Below are the code and all the weights of a small trained network. Each question names an input and a class and asks about switching units off, where a switched-off unit gives its printed mean instead of its output.

import numpy as np


def w(rows, s, z=0):
    codes = np.array(rows[::2]) - 128.0
    scale = np.full(codes.shape[1], s)
    scale[-1] = z or s
    return codes * scale


def f(y):
    return np.maximum(y, 0)


def log_softmax(a):
    a = a - a.max(-1, keepdims=True)
    return a - np.log(np.exp(a).sum(-1, keepdims=True))


def net(x, mask):
    res = np.array(x, float).reshape(1, 7) / 4 @ E
    y = f(res @ A[0][:, :-1].T + A[0][:, -1])
    res = res + np.where(mask, y, B[0][:, -1]) @ B[0][:, :-1]
    return log_softmax(res[-1] @ U[:, :-1].T + U[:, -1])


A, B = {}, {}
E = w([
[32,122,81],'x0',
[162,180,83],'x1',
[128,2,7],'x2',
[190,103,138],'x3',
[80,32,186],'x4',
[90,156,65],'x5',
[32,105,104],'x6',
],0.0088)
A[0] = w([
[171,216,153,85],'N0',
[101,141,105,164],'N1',
[109,241,115,213],'N2',
[76,82,85,1],'N3',
[150,79,192,172],'N4',
[160,115,129,9],'N5',
[116,247,126,144],'N6',
[48,99,73,145],'N7',
[73,163,195,186],'N8',
[134,144,141,93],'N9',
[189,109,109,66],'N10',
[93,117,96,59],'N11',
],0.015,0.0057)
B[0] = w([
[93,82,85,222],'N0',
[82,113,172,172],'N1',
[213,54,194,251],'N2',
[74,63,62,182],'N3',
[104,140,252,220],'N4',
[91,150,141,138],'N5',
[207,43,148,241],'N6',
[32,108,112,231],'N7',
[137,223,228,244],'N8',
[122,110,122,144],'N9',
[56,180,133,166],'N10',
[92,84,125,161],'N11',
],0.011,0.012)
U = w([
[106,91,29,134],'0',
[62,158,158,253],'1',
[158,215,4,18],'2',
[215,149,171,140],'3',
],0.011,0.0052)

Each question gives the input, the list of numbers given to net, and the class t.
The units are the neurons (one row each of A and B). Each row of codes is followed by its name. A weight is (code - 128) times the scale printed after its matrix; where a second scale follows, it is the last column's (A, B and U).
mask holds one flag per neuron, in row order. A switched-off neuron (its flag False) gives its mean, the last column of its row in B, instead of its output. The means were averaged over made-up inputs and are rounded, as every weight is.
A unit's drop is (log p(t) with every unit on - log p(t) with that unit switched off) / (log p(t) with every unit on - log p(t) with every unit switched off).
The circuit of an input: a set's keep is (log p(t) with only the set's units on - log p(t) with every unit switched off) / (log p(t) with every unit on - log p(t) with every unit switched off). Starting from all 12 units, units are removed one at a time, each time the one whose removal leaves the highest keep (on an exact tie, the one counted first), for as long as the keep stays at least 0.8.
circuit, biggest first: the units of the circuit, biggest drop first
most important unit: the unit with the biggest drop
k most important neurons: the k neurons with the biggest drops, biggest first
drop when u is switched off: that unit's drop, to one decimal
input [-5,8,1,4,3,-2,-1], class 1: circuit, biggest first -> [N2]
input [-2,1,4,0,0,4,-6], class 2: circuit, biggest first -> [N2 N4 N6 N7]
input [4,8,3,-1,-1,8,-5], class 0: 3 most important neurons -> [N8 N4 N7]
input [-5,-2,4,8,7,-3,-5], class 1: circuit, biggest first -> [N10 N2]
input [-2,-6,0,-1,-6,5,5], class 0: 4 most important neurons -> [N4 N8 N7 N10]
input [2,-6,7,-5,7,6,-3], class 0: 2 most important neurons -> [N3 N8]
input [-6,-2,8,-2,1,2,-6], class 1: 2 most important neurons -> [N10 N2]
input [-1,-7,5,-1,-4,-2,5], class 0: 3 most important neurons -> [N8 N4 N3]
input [0,-5,-2,-7,-8,8,3], class 3: 2 most important neurons -> [N2 N6]
input [-4,-2,7,-6,3,0,1], class 0: 2 most important neurons -> [N8 N3]
input [5,-2,2,-4,-1,5,-5], class 0: drop when N4 is switched off -> 0.4
input [2,8,-8,-1,8,3,6], class 3: drop when N5 is switched off -> 0.0
input [3,-2,0,7,-7,5,4], class 0: drop when N8 is switched off -> 1.5
input [-5,4,6,7,4,2,-8], class 1: most important unit -> N10
input [2,3,4,3,-6,-8,7], class 0: drop when N4 is switched off -> 0.4
